Below is a small trained network, with its code and all its weights. Each question gives an input and a class and asks what happens when units are switched off, that is, made to give their printed mean instead of their output.

import numpy as np


def w(rows, s, z=0):
    codes = np.array(rows[::2]) - 128.0
    scale = np.full(codes.shape[1], s)
    scale[-1] = z or s
    return codes * scale


def norm(h):
    return h / np.sqrt((h * h).mean(-1, keepdims=True) + 1e-5)


def f(y):
    return y / 2 * (1 + np.tanh(0.7978845608 * (y + 0.044715 * y**3)))


def log_softmax(a):
    a = a - a.max(-1, keepdims=True)
    return a - np.log(np.exp(a).sum(-1, keepdims=True))


def net(x, mask):
    res = np.array(x, float).reshape(1, 4) / 4 @ E
    u = 0
    for l in range(3):
        y = f(norm(res) @ A[l][:, :-1].T + A[l][:, -1])
        res = res + np.where(mask[u : u + 7], y, B[l][:, -1]) @ B[l][:, :-1]
        u += 7
    return log_softmax(norm(res)[-1] @ U[:, :-1].T + U[:, -1])


A, B = {}, {}
E = w([
[158,86,51,56,24,137],'x0',
[194,206,121,107,91,85],'x1',
[146,121,141,113,135,117],'x2',
[135,166,172,76,149,255],'x3',
],0.0088)
A[0] = w([
[122,189,46,67,196,148,3],'L0N1',
[96,184,67,193,130,154,222],'L0N2',
[187,255,133,133,133,133,124],'L0N3',
[177,100,19,124,148,180,133],'L0N4',
[180,115,138,192,169,110,146],'L0N5',
[194,201,187,157,174,251,116],'L0N6',
[33,109,216,111,98,132,127],'L0N7',
],0.0075,0.0035)
B[0] = w([
[194,155,89,73,92,162,116],'L0N1',
[179,62,208,133,91,126,179],'L0N2',
[75,240,172,173,150,101,203],'L0N3',
[169,118,89,39,121,19,168],'L0N4',
[102,137,237,132,10,147,165],'L0N5',
[178,65,2,221,216,220,255],'L0N6',
[59,142,155,20,96,38,154],'L0N7',
],0.0053,0.0051)
A[1] = w([
[168,157,136,218,173,104,114],'L1N1',
[139,131,142,77,95,196,109],'L1N2',
[182,175,84,213,108,126,227],'L1N3',
[22,171,195,197,119,50,85],'L1N4',
[114,188,78,18,92,255,102],'L1N5',
[189,56,174,149,166,172,253],'L1N6',
[145,220,118,131,59,93,170],'L1N7',
],0.0088,0.0027)
B[1] = w([
[99,124,179,138,87,121,208],'L1N1',
[101,140,218,142,109,105,163],'L1N2',
[186,157,160,54,98,130,215],'L1N3',
[184,71,181,87,85,118,252],'L1N4',
[156,68,255,200,109,23,254],'L1N5',
[21,125,118,58,129,124,210],'L1N6',
[163,148,99,77,178,80,199],'L1N7',
],0.0089,0.0056)
A[2] = w([
[181,223,203,145,84,167,76],'L2N1',
[126,254,132,131,219,176,55],'L2N2',
[185,29,103,135,47,62,4],'L2N3',
[135,238,74,96,102,74,116],'L2N4',
[132,107,13,98,141,74,191],'L2N5',
[84,126,97,135,170,236,96],'L2N6',
[166,134,129,129,101,98,39],'L2N7',
],0.0097,0.0026)
B[2] = w([
[191,147,48,253,141,99,191],'L2N1',
[103,147,77,132,77,226,162],'L2N2',
[94,138,115,153,159,163,254],'L2N3',
[120,145,174,93,114,182,163],'L2N4',
[116,142,65,101,98,129,173],'L2N5',
[179,167,100,81,213,109,161],'L2N6',
[142,162,175,135,169,142,152],'L2N7',
],0.012,0.0082)
U = w([
[41,37,242,110,98,108,252],'0',
[222,185,209,152,108,56,183],'1',
[61,134,147,85,249,207,18],'2',
[155,227,109,166,127,227,41],'3',
[39,84,35,96,93,132,161],'4',
[158,220,90,4,48,117,43],'5',
],0.016,0.0023)

Each question gives the input, the list of numbers given to net, and the class t.
The units are the neurons (one row each of A and B). Each row of codes is followed by its name. A weight is (code - 128) times the scale printed after its matrix; where a second scale follows, it is the last column's (A, B and U).
mask holds one flag per neuron, layer by layer. A switched-off neuron (its flag False) gives its mean, the last column of its row in B, instead of its output. The means were averaged over made-up inputs and are rounded, as every weight is.
A unit's drop is (log p(t) with every unit on - log p(t) with that unit switched off) / (log p(t) with every unit on - log p(t) with every unit switched off).
most important unit: the unit with the biggest drop
k most important neurons: the k neurons with the biggest drops, biggest first
top k neurons in layer l: the k neurons of layer l with the biggest drops, biggest first
drop of u: that unit's drop, to one decimal
input [-1,8,7,5], class 3: top neuron in layer 0 : [L0N3]
input [-1,7,2,1], class 3: 2 most important neurons : [L1N5 L2N2]
input [-8,0,-2,-8], class 0: 2 most important neurons : [L0N3 L2N1]
input [0,8,-3,2], class 3: 3 most important neurons : [L0N3 L2N2 L1N4]
input [1,-4,4,4], class 0: 2 most important neurons : [L1N5 L0N7]
input [2,0,4,8], class 0: 3 most important neurons : [L1N5 L1N6 L0N6]
input [3,4,5,-1], class 5: top 2 neurons in layer 1 : [L1N5 L1N7]
input [-7,0,-7,-1], class 0: 3 most important neurons : [L0N2 L1N6 L2N6]
input [8,2,3,3], class 1: 2 most important neurons : [L1N5 L1N6]
input [1,-6,-7,5], class 0: 2 most important neurons : [L1N5 L0N7]
input [7,7,-7,1], class 1: top 3 neurons in layer 1 : [L1N5 L1N6 L1N2]
input [-2,6,0,5], class 3: 2 most important neurons : [L2N2 L0N6]
input [-6,0,-2,-8], class 0: top 3 neurons in layer 2 : [L2N1 L2N6 L2N3]
input [1,3,2,-1], class 5: most important unit : L1N7
input [2,0,-5,-1], class 4: top 2 neurons in layer 0 : [L0N3 L0N2]
input [-1,7,4,2], class 3: top 2 neurons in layer 1 : [L1N5 L1N4]
input [7,1,2,5], class 1: drop of L1N5 : 0.3
input [3,6,-7,8], class 1: drop of L1N5 : 1.2
input [2,-2,0,-8], class 4: drop of L1N5 : 0.7
input [-5,-1,3,-5], class 0: most important neuron : [L0N3]
input [4,1,7,8], class 1: top 2 neurons in layer 1 : [L1N5 L1N2]
